Below are the code and all the weights of a small trained network. Each question names an input and a class and asks about switching units off, where a switched-off unit gives its printed mean instead of its output.

import numpy as np


def w(rows, s, z=0):
    codes = np.array(rows[::2]) - 128.0
    scale = np.full(codes.shape[1], s)
    scale[-1] = z or s
    return codes * scale


def f(y):
    return y / 2 * (1 + np.tanh(0.7978845608 * (y + 0.044715 * y**3)))


def log_softmax(a):
    a = a - a.max(-1, keepdims=True)
    return a - np.log(np.exp(a).sum(-1, keepdims=True))


def net(x, mask):
    res = np.array(x, float).reshape(1, 5) / 4 @ E
    y = f(res @ A[0][:, :-1].T + A[0][:, -1])
    res = res + np.where(mask, y, B[0][:, -1]) @ B[0][:, :-1]
    return log_softmax(res[-1] @ U[:, :-1].T + U[:, -1])


A, B = {}, {}
E = w([
[84,92,174,74,161,77],'x0',
[142,200,69,165,62,4],'x1',
[91,66,123,144,26,130],'x2',
[128,128,128,128,128,127],'x3',
[42,132,86,187,236,147],'x4',
],0.013)
A[0] = w([
[130,110,183,135,113,175,89],'n1',
[104,82,171,68,155,104,67],'n2',
[109,87,177,145,48,138,92],'n3',
[122,101,173,90,155,217,76],'n4',
[248,93,200,75,64,127,2],'n5',
[183,135,116,185,117,191,102],'n6',
[103,89,168,106,149,52,139],'n7',
[63,91,98,159,117,141,110],'n8',
[179,181,165,105,176,134,108],'n9',
],0.016,0.0065)
B[0] = w([
[151,127,127,133,84,85,176],'n1',
[84,84,96,118,61,211,184],'n2',
[98,104,181,54,170,64,202],'n3',
[149,196,87,187,117,28,229],'n4',
[124,178,169,191,186,176,249],'n5',
[79,10,75,125,61,190,178],'n6',
[156,113,93,188,53,209,186],'n7',
[70,159,144,72,201,100,184],'n8',
[81,80,190,15,125,82,178],'n9',
],0.011,0.019)
U = w([
[178,189,82,189,44,1,149],'0',
[97,144,143,176,249,197,253],'1',
[135,30,86,137,52,196,99],'2',
[106,73,177,29,151,83,18],'3',
],0.015,0.0043)

Each question gives the input, the list of numbers given to net, and the class t.
The units are the neurons (one row each of A and B). Each row of codes is followed by its name. A weight is (code - 128) times the scale printed after its matrix; where a second scale follows, it is the last column's (A, B and U).
mask holds one flag per neuron, in row order. A switched-off neuron (its flag False) gives its mean, the last column of its row in B, instead of its output. The means were averaged over made-up inputs and are rounded, as every weight is.
A unit's drop is (log p(t) with every unit on - log p(t) with that unit switched off) / (log p(t) with every unit on - log p(t) with every unit switched off).
The circuit of an input: a set's keep is (log p(t) with only the set's units on - log p(t) with every unit switched off) / (log p(t) with every unit on - log p(t) with every unit switched off). Starting from all 9 units, units are removed one at a time, each time the one whose removal leaves the highest keep (on an exact tie, the one counted first), for as long as the keep stays at least 0.8.
units of the circuit, in order: the units of the circuit, biggest drop first
most important unit: the unit with the biggest drop
top k neurons: the k neurons with the biggest drops, biggest first
drop of u: that unit's drop, to one decimal
input [8,7,-8,-7,1], class 2: most important unit : n7
input [7,-4,5,0,-3], class 2: top 2 neurons : (n2 n7)
input [1,4,-4,5,-5], class 1: units of the circuit, in order : (n4 n5)
input [-1,1,-7,-3,6], class 3: units of the circuit, in order : (n9 n5)
input [-6,2,2,8,-4], class 2: top 2 neurons : (n6 n4)
input [-3,-3,3,3,1], class 0: top 2 neurons : (n2 n5)
input [-4,4,-6,4,2], class 3: units of the circuit, in order : (n4 n5)
input [-4,-3,7,-2,6], class 3: units of the circuit, in order : (n5 n8)
input [-5,5,4,-3,7], class 1: top 2 neurons : (n4 n8)
input [-1,3,-6,1,2], class 3: top 2 neurons : (n4 n5)
input [7,5,0,-1,-7], class 1: top 3 neurons : (n5 n4 n6)
input [8,6,-3,-3,1], class 2: units of the circuit, in order : (n4 n7)
input [6,-4,-7,1,-1], class 3: top 3 neurons : (n9 n6 n4)
input [-1,0,-5,-4,-2], class 3: most important unit : n9
input [7,3,3,6,5], class 2: top 2 neurons : (n7 n5)
input [8,2,3,-6,-6], class 2: top 3 neurons : (n7 n2 n8)
input [-1,5,8,-3,7], class 3: top 3 neurons : (n5 n8 n4)
input [4,-5,-2,0,-6], class 1: top 2 neurons : (n5 n2)
input [8,-7,-6,-8,5], class 2: top 3 neurons : (n2 n7 n9)
input [-4,-6,-2,1,0], class 0: most important unit : n4
input [-8,6,7,0,4], class 2: top 2 neurons : (n4 n6)
input [-5,0,-6,3,1], class 3: top 2 neurons : (n9 n7)
input [6,3,1,-8,-7], class 1: drop of n5 : 0.8
input [3,-5,-6,2,2], class 3: drop of n5 : 0.2
input [0,5,-4,-2,-7], class 1: drop of n4 : 0.3
input [1,-8,1,-4,2], class 0: drop of n4 : 0.6
input [2,-8,7,-6,8], class 0: most important unit : n4
